Here is a tiny trained network, its code and every weight. The questions are about switching its units off for an input and a class, where a switched-off unit gives its printed mean instead of its output.

import numpy as np


def w(rows, s, z=0):
    codes = np.array(rows[::2]) - 128.0
    scale = np.full(codes.shape[1], s)
    scale[-1] = z or s
    return codes * scale


def norm(h):
    return h / np.sqrt((h * h).mean(-1, keepdims=True) + 1e-5)


def f(y):
    return y / 2 * (1 + np.tanh(0.7978845608 * (y + 0.044715 * y**3)))


def log_softmax(a):
    a = a - a.max(-1, keepdims=True)
    return a - np.log(np.exp(a).sum(-1, keepdims=True))


def net(x, mask):
    res = np.array(x, float).reshape(1, 3) / 4 @ E
    u = 0
    for l in range(3):
        y = f(norm(res) @ A[l][:, :-1].T + A[l][:, -1])
        res = res + np.where(mask[u : u + 8], y, B[l][:, -1]) @ B[l][:, :-1]
        u += 8
    return log_softmax(norm(res)[-1] @ U[:, :-1].T + U[:, -1])


A, B = {}, {}
E = w([
[208,72,55,97,115,122,143,254,144,71,245],'x0',
[191,216,57,140,92,74,33,29,174,94,130],'x1',
[57,119,85,239,8,202,100,134,83,60,139],'x2',
],0.0068)
A[0] = w([
[144,139,134,120,132,162,129,126,131,125,128,22],'L0N0',
[115,103,116,137,127,89,129,125,131,129,119,11],'L0N1',
[105,30,73,149,121,1,139,109,100,123,85,4],'L0N2',
[125,130,131,117,123,159,124,137,151,125,126,25],'L0N3',
[130,91,111,145,127,79,132,114,124,136,111,3],'L0N4',
[144,196,167,116,134,203,130,130,139,128,149,28],'L0N5',
[131,150,133,131,129,139,139,129,127,131,140,18],'L0N6',
[180,216,162,100,124,231,157,127,108,129,161,45],'L0N7',
],0.01,0.0068)
B[0] = w([
[127,77,105,161,139,31,140,96,121,118,127,7],'L0N0',
[111,90,86,155,123,6,133,96,93,113,123,7],'L0N1',
[175,79,106,140,101,53,169,98,80,88,69,9],'L0N2',
[121,115,108,131,132,85,147,110,88,129,128,12],'L0N3',
[115,89,68,124,140,76,107,128,131,143,95,13],'L0N4',
[118,108,110,120,128,98,117,108,145,131,129,17],'L0N5',
[112,96,85,147,117,21,129,106,113,135,100,7],'L0N6',
[98,116,115,136,128,96,101,121,161,146,131,15],'L0N7',
],0.012,0.0014)
A[1] = w([
[184,109,127,84,186,18,148,99,110,136,97,61],'L1N0',
[168,105,130,72,200,27,146,118,133,156,111,70],'L1N1',
[71,126,164,171,127,35,143,8,82,145,39,60],'L1N2',
[187,50,33,145,103,18,138,184,113,102,213,41],'L1N3',
[177,127,80,96,122,141,134,153,117,104,138,105],'L1N4',
[209,204,13,139,82,46,89,31,147,100,132,3],'L1N5',
[178,221,123,109,121,231,115,111,141,124,146,161],'L1N6',
[70,69,37,205,12,84,134,110,86,77,102,56],'L1N7',
],0.015,0.004)
B[1] = w([
[119,172,170,199,115,156,120,97,130,166,245,141],'L1N0',
[83,134,85,239,73,156,86,106,105,115,195,152],'L1N1',
[136,126,49,54,107,184,119,196,209,104,13,158],'L1N2',
[118,150,78,39,126,179,103,192,228,118,6,157],'L1N3',
[114,140,101,124,103,131,122,78,125,127,47,158],'L1N4',
[116,33,192,169,139,168,194,181,28,103,98,174],'L1N5',
[170,147,103,104,144,70,130,98,160,126,146,250],'L1N6',
[110,165,145,218,146,144,99,86,134,196,251,150],'L1N7',
],0.013,0.023)
A[2] = w([
[134,131,93,119,108,120,93,128,137,139,109,65],'L2N0',
[107,144,125,208,112,128,94,109,109,151,246,51],'L2N1',
[108,112,121,72,102,8,108,110,78,110,153,153],'L2N2',
[107,79,191,96,168,127,185,192,109,146,159,123],'L2N3',
[108,16,198,142,160,145,195,202,34,137,125,145],'L2N4',
[87,166,142,92,127,131,102,89,148,144,36,27],'L2N5',
[140,84,143,136,137,78,123,140,70,80,114,6],'L2N6',
[57,48,194,95,152,120,151,211,54,143,140,133],'L2N7',
],0.018,0.0023)
B[2] = w([
[31,89,175,112,168,132,134,172,114,156,62,166],'L2N0',
[41,134,50,209,145,119,91,85,147,207,204,248],'L2N1',
[113,175,215,101,173,81,114,100,134,155,138,143],'L2N2',
[125,85,143,172,80,149,132,125,55,87,80,188],'L2N3',
[194,95,247,81,89,98,183,119,4,74,121,224],'L2N4',
[130,116,76,92,111,142,107,202,168,102,131,207],'L2N5',
[100,92,149,133,85,183,133,180,89,125,137,148],'L2N6',
[233,85,183,157,118,105,181,94,38,57,104,185],'L2N7',
],0.012,0.016)
U = w([
[113,126,66,62,120,195,100,213,218,107,31,149],'0',
[46,140,78,236,137,145,84,77,138,205,225,119],'1',
[183,61,218,138,104,131,184,122,2,76,108,233],'2',
[167,180,198,70,190,43,128,73,155,144,142,1],'3',
],0.0098,0.0018)

Each question gives the input, the list of numbers given to net, and the class t.
The units are the neurons (one row each of A and B). Each row of codes is followed by its name. A weight is (code - 128) times the scale printed after its matrix; where a second scale follows, it is the last column's (A, B and U).
mask holds one flag per neuron, layer by layer. A switched-off neuron (its flag False) gives its mean, the last column of its row in B, instead of its output. The means were averaged over made-up inputs and are rounded, as every weight is.
A unit's drop is (log p(t) with every unit on - log p(t) with that unit switched off) / (log p(t) with every unit on - log p(t) with every unit switched off).
most important unit: the unit with the biggest drop
k most important neurons: the k neurons with the biggest drops, biggest first
top k neurons in layer l: the k neurons of layer l with the biggest drops, biggest first
drop when u is switched off: that unit's drop, to one decimal
input [-5,-4,-1], class 0: most important unit : L1N5
input [0,-4,-4], class 1: 2 most important neurons : L1N5; L1N3
input [6,8,-8], class 1: top 2 neurons in layer 1 : L1N1; L1N0
input [3,6,-7], class 1: 2 most important neurons : L1N1; L1N0
input [3,-1,-1], class 3: 2 most important neurons : L1N3; L1N2
input [-4,4,1], class 0: 3 most important neurons : L1N2; L1N6; L2N4
input [3,-3,-3], class 3: 2 most important neurons : L1N5; L1N3
input [1,-2,-3], class 3: 3 most important neurons : L1N5; L1N3; L1N2
input [7,4,-8], class 1: 2 most important neurons : L1N1; L1N0
input [-4,-3,5], class 1: 2 most important neurons : L1N5; L1N3
input [2,-5,-5], class 1: 3 most important neurons : L1N1; L1N5; L2N1
input [-1,-5,-6], class 1: 2 most important neurons : L1N1; L1N5
input [2,-1,-3], class 3: 2 most important neurons : L1N3; L1N2
input [7,3,6], class 0: top neuron in layer 1 : L1N3
input [-1,-2,0], class 3: drop when L1N5 is switched off : 0.4
input [0,2,-1], class 3: drop when L2N7 is switched off : 0.0
input [2,1,-3], class 3: drop when L1N3 is switched off : 0.1
